Here is a tiny trained network, its code and every weight. The questions are about switching its units off for an input and a target symbol, where a switched-off unit gives its printed mean instead of its output.

import numpy as np


def w(rows, s, z=0):
    codes = np.array(rows[::2]) - 128.0
    scale = np.full(codes.shape[1], s)
    scale[-1] = z or s
    return codes * scale


def f(y):
    return np.maximum(y, 0)


def softmax(a):
    e = np.exp(a - a.max(-1, keepdims=True))
    return e / e.sum(-1, keepdims=True)


def log_softmax(a):
    a = a - a.max(-1, keepdims=True)
    return a - np.log(np.exp(a).sum(-1, keepdims=True))


def net(x, mask):
    ids = ['ΣΨαελμξπτφ'.index(c) for c in x.split()]
    T = len(ids)
    res = E[ids] + P[:T]
    r = res
    for j in range(3):
        rows = slice(3 * j, 3 * j + 3)
        q, k, v = (r @ M[0][rows].T for M in (Q, K, V))
        z = softmax(np.where(np.tri(T) > 0, q @ k.T / 3**0.5, -1e9)) @ v
        o = O[0][rows]
        res = res + np.where(mask[j], z, o[:, -1]) @ o[:, :-1]
    y = f(res @ A[0][:, :-1].T + A[0][:, -1])
    res = res + np.where(mask[3:19], y, B[0][:, -1]) @ B[0][:, :-1]
    return log_softmax(res[-1] @ U[:, :-1].T + U[:, -1])


Q, K, V, O, A, B = {}, {}, {}, {}, {}, {}
E = w([
[179,91,79,110,71,172,96,154,170,73,138],'Σ',
[121,101,97,49,140,61,190,127,146,92,159],'Ψ',
[117,191,119,135,69,107,50,151,177,131,135],'α',
[78,93,152,51,188,112,75,169,130,145,86],'ε',
[138,112,78,131,175,156,156,211,191,123,132],'λ',
[90,185,138,58,109,94,140,145,175,105,203],'μ',
[82,98,140,105,114,157,166,210,120,188,125],'ξ',
[115,69,155,84,74,111,70,130,118,127,80],'π',
[199,55,201,203,160,86,111,42,202,254,191],'τ',
[115,85,175,40,47,161,178,134,129,125,146],'φ',
],0.018)
P = w([
[20,166,57,151,95,156,162,116,213,69,8],'0',
[39,138,90,131,90,140,157,149,209,97,50],'1',
[58,111,112,106,89,133,141,165,210,113,73],'2',
[78,99,128,102,99,124,131,175,194,123,94],'3',
[99,97,144,104,108,119,123,180,184,131,110],'4',
[116,94,151,100,118,116,115,182,165,139,132],'5',
[138,88,164,98,130,111,103,184,150,145,147],'6',
[155,87,167,96,137,105,97,183,132,156,167],'7',
[172,82,176,97,150,94,92,183,110,165,184],'8',
[194,77,184,97,159,91,87,183,95,175,199],'9',
[213,75,188,92,172,87,76,186,79,187,213],'10',
[229,70,196,97,181,76,72,193,62,198,227],'11',
[247,63,193,81,185,68,60,197,62,217,241],'12',
],0.011)
Q[0] = w([
[114,138,124,140,150,72,160,152,171,189,136],'head 1',
[79,186,120,132,230,180,182,91,42,106,87],'head 1',
[147,131,124,161,90,201,160,98,81,152,113],'head 1',
[83,104,236,96,78,151,86,163,131,185,126],'head 2',
[134,92,129,121,151,147,167,92,86,131,78],'head 2',
[163,23,115,59,96,96,109,254,179,127,139],'head 2',
[164,151,97,216,135,187,57,118,103,148,39],'head 3',
[86,105,138,127,182,150,108,181,146,168,131],'head 3',
[102,153,138,179,133,132,93,36,42,117,53],'head 3',
],0.016)
K[0] = w([
[157,119,120,88,112,131,71,136,68,106,129],'head 1',
[61,120,111,174,74,128,139,75,206,128,50],'head 1',
[48,147,90,113,149,118,141,92,211,96,105],'head 1',
[251,115,92,148,167,131,124,103,154,140,186],'head 2',
[64,212,92,133,93,122,121,145,179,67,139],'head 2',
[196,133,207,151,154,94,113,94,131,210,187],'head 2',
[34,155,126,84,95,118,172,136,144,47,90],'head 3',
[182,135,155,102,107,108,124,60,135,108,184],'head 3',
[74,149,82,113,93,160,147,157,138,68,83],'head 3',
],0.013)
V[0] = w([
[109,176,96,119,90,157,235,136,60,110,209],'head 1',
[110,146,97,101,201,37,81,104,126,11,104],'head 1',
[79,175,123,137,253,67,151,190,125,186,146],'head 1',
[91,70,165,60,117,98,166,133,49,141,122],'head 2',
[61,75,187,135,112,154,142,114,81,227,50],'head 2',
[229,29,51,162,217,133,241,107,152,95,69],'head 2',
[109,157,90,183,206,192,105,180,155,215,53],'head 3',
[104,116,141,83,229,195,221,188,147,139,199],'head 3',
[222,145,89,191,38,236,189,194,179,79,210],'head 3',
],0.0071)
O[0] = w([
[115,190,156,76,206,110,108,136,189,119,23,107],'head 1',
[164,120,149,81,62,204,207,203,136,213,98,137],'head 1',
[170,109,185,78,74,224,193,54,196,52,85,197],'head 1',
[103,157,21,70,69,188,112,122,81,62,64,213],'head 2',
[122,189,117,113,167,142,93,76,31,45,178,165],'head 2',
[54,136,181,3,73,135,7,93,185,149,216,127],'head 2',
[176,94,254,136,115,88,143,70,180,109,178,4],'head 3',
[105,164,146,149,62,151,76,7,113,164,40,251],'head 3',
[184,81,103,91,103,24,53,127,126,153,117,66],'head 3',
],0.0073,0.0027)
A[0] = w([
[119,142,68,143,172,109,63,92,96,155,51,21],'neuron 1',
[142,140,127,154,109,160,127,145,142,148,29,79],'neuron 2',
[185,145,192,101,148,103,129,96,118,75,158,104],'neuron 3',
[163,99,114,172,129,90,131,147,153,44,158,112],'neuron 4',
[171,104,149,171,144,103,190,168,110,148,46,121],'neuron 5',
[125,73,199,123,100,116,117,92,180,113,127,161],'neuron 6',
[147,113,171,133,140,129,116,95,150,166,162,2],'neuron 7',
[138,89,119,144,137,90,177,191,123,158,126,104],'neuron 8',
[174,141,151,123,171,116,106,41,136,31,58,133],'neuron 9',
[173,136,126,146,98,81,149,79,121,189,2,59],'neuron 10',
[197,108,97,126,42,172,133,137,156,116,140,115],'neuron 11',
[154,102,135,196,175,96,204,132,105,164,138,119],'neuron 12',
[81,105,67,113,122,93,193,128,124,102,150,91],'neuron 13',
[87,107,123,138,128,115,102,199,147,215,81,83],'neuron 14',
[146,128,180,98,112,136,153,148,200,94,83,12],'neuron 15',
[167,146,130,137,81,200,192,100,119,78,148,84],'neuron 16',
],0.0098,0.0076)
B[0] = w([
[60,78,156,163,148,101,116,70,141,155,70,162],'neuron 1',
[177,170,61,159,116,171,152,105,137,107,115,204],'neuron 2',
[137,110,23,155,112,161,148,114,108,178,109,221],'neuron 3',
[83,163,192,68,147,154,155,97,95,162,116,180],'neuron 4',
[181,160,173,189,164,118,119,82,111,166,119,197],'neuron 5',
[137,178,118,199,176,163,93,167,136,152,160,254],'neuron 6',
[98,130,133,83,75,103,152,145,134,34,69,169],'neuron 7',
[204,156,163,112,125,99,146,111,82,110,112,197],'neuron 8',
[174,139,150,81,117,96,94,156,176,35,158,167],'neuron 9',
[118,81,124,209,114,164,32,170,196,114,203,182],'neuron 10',
[30,146,189,135,168,125,150,135,112,137,103,220],'neuron 11',
[65,141,149,2,110,155,100,138,125,128,99,169],'neuron 12',
[147,170,187,193,148,154,83,149,122,134,155,205],'neuron 13',
[161,90,78,91,114,114,175,81,154,97,148,227],'neuron 14',
[124,127,122,108,154,85,115,97,30,146,140,195],'neuron 15',
[108,53,137,187,60,44,160,127,122,138,134,168],'neuron 16',
],0.0087,0.0088)
U = w([
[127,189,84,145,135,161,124,229,52,114,185,127],'Σ',
[174,86,53,86,103,50,158,115,124,164,164,147],'Ψ',
[101,160,93,36,69,211,160,165,184,168,53,199],'α',
[55,151,78,152,186,68,102,91,92,137,61,56],'ε',
[133,139,86,124,137,155,140,29,93,152,194,64],'λ',
[86,106,159,162,58,100,186,99,118,109,126,5],'μ',
[91,131,194,137,152,170,69,134,205,188,175,241],'ξ',
[151,134,157,102,110,134,115,95,163,1,108,47],'π',
[147,166,186,90,128,112,151,89,115,146,87,44],'τ',
[200,155,100,198,117,161,141,132,156,143,89,174],'φ',
],0.0058,0.003)

Each question gives the input, a string of symbols that net reads in full, and the target symbol t.
The units are the heads (3 rows each of Q, K, V and O) and the neurons (one row each of A and B). Each row of codes is followed by its name. A weight is (code - 128) times the scale printed after its matrix; where a second scale follows, it is the last column's (O, A, B and U).
mask holds one flag per unit, heads first, then neurons. A switched-off unit (its flag False) gives its mean, the last column of its rows in O or B, instead of its output. The means were averaged over made-up inputs and are rounded, as every weight is.
A unit's drop is (log p(t) with every unit on - log p(t) with that unit switched off) / (log p(t) with every unit on - log p(t) with every unit switched off).
The circuit of an input: a set's keep is (log p(t) with only the set's units on - log p(t) with every unit switched off) / (log p(t) with every unit on - log p(t) with every unit switched off). Starting from the 12 units with the biggest drops (on a tie, the unit counted first), units are removed one at a time, each time the one whose removal leaves the highest keep (on an exact tie, the one counted first), for as long as the keep stays at least 0.8.
circuit, biggest first: the units of the circuit, biggest drop first
unit that matters most: the unit with the biggest drop
which heads matter: for each layer, one digit per head in row order, 1 if its drop is at least 0.15 and else 0, layers parted by /
input μ ε ε, target μ: unit that matters most => head 1
input μ α Ψ Σ φ π φ, target Σ: which heads matter => 111
input α Σ Σ λ Σ α π μ φ Ψ ξ Ψ φ, target α: circuit, biggest first => (head 2; head 3)
input φ π ξ μ, target π: which heads matter => 110
input φ μ Ψ α λ Ψ μ Ψ, target φ: which heads matter => 011
input φ Ψ φ Ψ Ψ μ λ, target φ: circuit, biggest first => (head 2; neuron 5)
input Σ Ψ φ λ Ψ π λ ε μ, target μ: circuit, biggest first => (neuron 16; head 1; head 3)
input φ Σ Ψ ξ α μ Ψ ξ Σ Ψ μ π, target φ: which heads matter => 010
input Σ α α Ψ π π Σ φ π, target ε: circuit, biggest first => (head 1; neuron 1)
input ξ Ψ μ φ Ψ Σ φ φ ξ π, target π: circuit, biggest first => (head 1; neuron 9)
input φ Ψ Ψ π Σ α α φ Ψ ξ, target α: circuit, biggest first => (head 2; head 3)
input φ ξ α μ μ φ π ε π Σ Σ φ, target Ψ: circuit, biggest first => (head 3; head 2; neuron 14)
input π τ Ψ, target ξ: which heads matter => 010
input π Ψ ε ξ λ μ, target ξ: circuit, biggest first => (neuron 6; head 3; head 2)
input ξ φ φ Ψ, target ε: circuit, biggest first => (head 1; head 3)
input ξ α π λ, target Σ: circuit, biggest first => (head 1; head 3)
input Ψ π φ ξ μ λ φ π ξ λ, target π: circuit, biggest first => (neuron 9; head 1; head 3)
input μ φ Ψ α φ μ ξ ξ, target π: circuit, biggest first => (head 1; head 2; neuron 9; head 3)
input μ μ Ψ λ Σ Ψ μ π ξ Ψ α, target α: unit that matters most => head 2
input μ μ φ τ π, target ξ: unit that matters most => neuron 6
input Ψ π Ψ Σ π, target Ψ: which heads matter => 100
input λ ε Ψ Ψ Σ ξ Σ Ψ α Σ Σ, target Ψ: which heads matter => 111
input Ψ μ ε Ψ π φ φ, target ε: which heads matter => 111
input μ α Σ, target τ: which heads matter => 011
